Below is a small trained network, with its code and all its weights. Each question gives an input and a class and asks what happens when units are switched off, that is, made to give their printed mean instead of their output.

import numpy as np


def w(rows, s, z=0):
    codes = np.array(rows[::2]) - 128.0
    scale = np.full(codes.shape[1], s)
    scale[-1] = z or s
    return codes * scale


def f(y):
    return y / 2 * (1 + np.tanh(0.7978845608 * (y + 0.044715 * y**3)))


def log_softmax(a):
    a = a - a.max(-1, keepdims=True)
    return a - np.log(np.exp(a).sum(-1, keepdims=True))


def net(x, mask):
    res = np.array(x, float).reshape(1, 5) / 4 @ E
    y = f(res @ A[0][:, :-1].T + A[0][:, -1])
    res = res + np.where(mask, y, B[0][:, -1]) @ B[0][:, :-1]
    return log_softmax(res[-1] @ U[:, :-1].T + U[:, -1])


A, B = {}, {}
E = w([
[104,133,105,124,146,99,149],'x0',
[158,169,35,55,82,207,224],'x1',
[156,133,18,172,22,86,122],'x2',
[129,150,116,141,150,136,121],'x3',
[251,73,101,98,193,76,81],'x4',
],0.015)
A[0] = w([
[136,163,100,189,53,87,124,161],'n1',
[58,147,174,154,118,167,143,228],'n2',
[162,117,162,23,213,107,154,180],'n3',
[201,122,65,94,125,92,68,110],'n4',
[89,135,249,151,190,123,126,188],'n5',
[72,101,146,186,138,75,32,247],'n6',
],0.014,0.012)
B[0] = w([
[138,116,64,202,73,99,137,200],'n1',
[106,172,73,56,9,70,127,225],'n2',
[201,184,151,110,158,183,37,213],'n3',
[158,85,111,109,191,38,186,195],'n4',
[132,132,114,58,143,39,125,244],'n5',
[144,76,135,169,131,34,89,252],'n6',
],0.014,0.028)
U = w([
[138,123,94,71,122,63,166,228],'0',
[134,133,242,160,180,99,51,114],'1',
[45,220,121,28,87,216,130,136],'2',
[198,169,157,118,155,197,103,118],'3',
[48,127,119,248,42,106,16,91],'4',
[142,51,150,218,184,92,134,4],'5',
[106,176,74,214,45,186,183,116],'6',
],0.011,0.0042)

Each question gives the input, the list of numbers given to net, and the class t.
The units are the neurons (one row each of A and B). Each row of codes is followed by its name. A weight is (code - 128) times the scale printed after its matrix; where a second scale follows, it is the last column's (A, B and U).
mask holds one flag per neuron, in row order. A switched-off neuron (its flag False) gives its mean, the last column of its row in B, instead of its output. The means were averaged over made-up inputs and are rounded, as every weight is.
A unit's drop is (log p(t) with every unit on - log p(t) with that unit switched off) / (log p(t) with every unit on - log p(t) with every unit switched off).
The circuit of an input: a set's keep is (log p(t) with only the set's units on - log p(t) with every unit switched off) / (log p(t) with every unit on - log p(t) with every unit switched off). Starting from all 6 units, units are removed one at a time, each time the one whose removal leaves the highest keep (on an exact tie, the one counted first), for as long as the keep stays at least 0.8.
circuit, biggest first: the units of the circuit, biggest drop first
top k neurons: the k neurons with the biggest drops, biggest first
drop when u is switched off: that unit's drop, to one decimal
input [-5,1,-7,-7,-8], class 2: circuit, biggest first	[n6]
input [-3,6,0,4,1], class 3: top 3 neurons	[n2 n5 n6]
input [6,3,3,2,-4], class 6: circuit, biggest first	[n6 n5]
input [8,1,6,3,-2], class 6: circuit, biggest first	[n6 n5]
input [-4,1,2,-5,-8], class 6: circuit, biggest first	[n6 n5]
input [-7,0,-8,3,5], class 1: top 2 neurons	[n5 n2]
input [1,-6,0,7,-8], class 0: top 3 neurons	[n5 n2 n3]
input [0,-5,1,8,-3], class 4: top 2 neurons	[n4 n6]
input [6,-1,-1,0,7], class 1: top 2 neurons	[n3 n2]
input [4,0,7,5,-1], class 4: top 2 neurons	[n1 n5]
input [-7,6,1,3,-7], class 6: top 2 neurons	[n5 n3]
input [5,2,-1,-6,2], class 3: top 2 neurons	[n6 n2]
input [3,6,6,7,-4], class 6: drop when n6 is switched off	0.1
input [-4,-8,4,-6,5], class 5: drop when n5 is switched off	0.0
input [-2,-2,-6,-4,8], class 1: drop when n3 is switched off	0.2
input [8,-7,1,2,5], class 5: circuit, biggest first	[n6]
